[[144 132 133 109 130 131 124 106 122 105 129 132 122 138 132]
 [121 139 138 144 138 138 119 141 118 138 115 138 118 110 141]
 [144 119 118 113 116 119 133 117 132 118 132 120 134 150 122]
 [144 135 137 115 132 132 120 114 120 116 119 136 120 133 139]
 [110 130 130 143 133 128 129 146 131 142 128 130 131 115 128]
 [133 116 117 111 117 121 136 124 139 121 137 117 137 142 119]
 [134 140 145 132 139 145 111 123 114 129 113 146 113 114 147]
 [142 134 131 110 131 132 126 105 127 105 128 132 126 136 128]
 [136 143 150 136 146 149 114 119 111 124 110 151 111 118 150]]
Give the 5th entry in reading order.
A: 130
The second entry on the main diagonal: 139
The last entry in the row that holds the largest entry is 150
Give the entry in the top-left corner.
A: 144
The entry just left of 106 is 124
Give the entry in the bottom-left corner.
A: 136
The top-right entry: 132
Give the smallest entry in the last column.
A: 119
The second-last entry, reading row by row -> 118
The second entry on the diagonal from the top-right corner is 110
Give the maximum.
A: 151
The entry just left of the largest entry: 110
Give the entry directly above the largest entry.
A: 132
Give the entry directly below the centre entry.
A: 124
The fourth entry in reading order -> 109
The entry just left of 140: 134
Give the 3rd entry in reading order.
A: 133

A =
[[123 125 124 121 139 126 139]
 [135 130 123 134 131 124 139]
 [142 144 140 123 128 152 121]
 [133 123 123 114 134 131 122]
 [127 129 126 132 129 125 126]
 [124 141 122 127 130 118 133]
 [133 136 143 134 119 131 131]
 [128 129 129 127 123 126 123]
 [131 129 127 125 128 129 125]
 [136 130 130 120 125 138 124]
 [124 130 127 137 130 125 126]
 [129 116 141  99 120 155 126]
 [123 131 127 143 130 125 126]]
The top entry of the column that holds the largest entry -> 126
Report the entry in the bottom-left corner.
Answer: 123
The bottom-right entry: 126
The second smallest entry is 114
The 3rd entry on the main diagonal -> 140
Report the entry in the top-left corner.
Answer: 123
The 3rd largest entry: 144
The second-last entry, reading row by row: 125
Report the entry in the top-right corner.
Answer: 139
Report the fifth entry in reading order.
Answer: 139
Report the fourth entry from the end, reading row by row.
Answer: 143
The third entry on the diagonal from the top-right corner: 128
Report the entry just right of the largest entry.
Answer: 126
The second entry on the diagonal from the top-right corner is 124
The second entry on the main diagonal: 130
The entry directly above the smallest entry -> 137
The 2nd largest entry -> 152
The third entry in reading order: 124
The entry directly below 137 is 99
Report the largest entry in the first column.
Answer: 142
Report the entry directly below the centre entry.
Answer: 127
The entry just right of the centre entry is 119
The centre entry: 134
Report the top entry of the column that holds the smallest entry.
Answer: 121

[[112 112 133 131]
 [116 143 128 112]
 [113 151 143 137]
 [116 124 124 119]
 [141 112 139 126]
 [130 143 106 118]
 [131 129 133 111]
 [118 140 139 144]
 [147 143 126 118]
 [114 125 124 136]]
Rows and columns are numbered from 1.
The largest entry is 151
The entry in row 1 and column 1 -> 112
The entry at row 1, column 2: 112
The entry directly above the smallest entry: 139
The top-right entry -> 131
The entry in the bottom-right corner -> 136
The minimum? 106
The entry in the bottom-left corner: 114
The entry directly below the smallest entry? 133
The entry in row 2 and column 3? 128
The entry at row 1, column 3 is 133
The entry at row 2, column 1 is 116
The entry at row 3, column 1 -> 113
The entry just right of 147: 143
The entry just left of the smallest entry -> 143

Questions about the matrix below. Rows and columns are numbered from 1.
1) Which number is the entry directly below the largest entry?
2) Which number is the entry in row 3 and column 1?
3) Which number is the entry in the bottom-left corner?
4) Which number is the entry at row 2, column 1?
5) Which number is the entry in the top-left corner?
6) Which number is the entry at row 1, column 3?
7) Which number is the entry in row 1 and column 2?
8) Which number is the entry in row 2 and column 3?
119,145,143,129,123,143,118,127,123,121,131,147
123,143,142,131,127,142,122,128,127,124,131,145
143,119,121,138,140,123,148,136,143,144,133,120
136,147,146,125,137,134,117,132,121,120,127,136
128,145,144,128,131,138,118,129,123,121,129,141
143,119,121,137,140,123,147,136,142,143,133,120
144,120,122,137,141,123,146,136,142,142,132,120
114,136,134,132,117,142,125,124,127,127,133,145
113,133,131,134,116,142,130,124,130,130,135,144
154,128,131,130,150,119,137,140,135,134,127,115
147,144,145,122,146,125,117,135,121,119,122,125
153,142,144,120,150,120,117,137,121,118,120,119
153,143,144,119,151,120,116,137,121,118,120,119
1) 147
2) 143
3) 153
4) 123
5) 119
6) 143
7) 145
8) 142

Read these off the grid that follows. Rows and columns are numbered from 1.
1) Read off the entry in row 2 and column 2.
2) Read off the entry in the bottom-right corner.
3) Read off the entry in row 1 and column 2.
4) Read off the entry at row 2, column 1.
5) Read off the entry at row 1, column 3.
6) Read off the entry at row 2, column 3.
7) Read off the top-left entry.
[[129, 142, 141, 135, 133, 146, 135],
 [131, 150, 139, 136, 131, 133, 142]]
1) 150
2) 142
3) 142
4) 131
5) 141
6) 139
7) 129
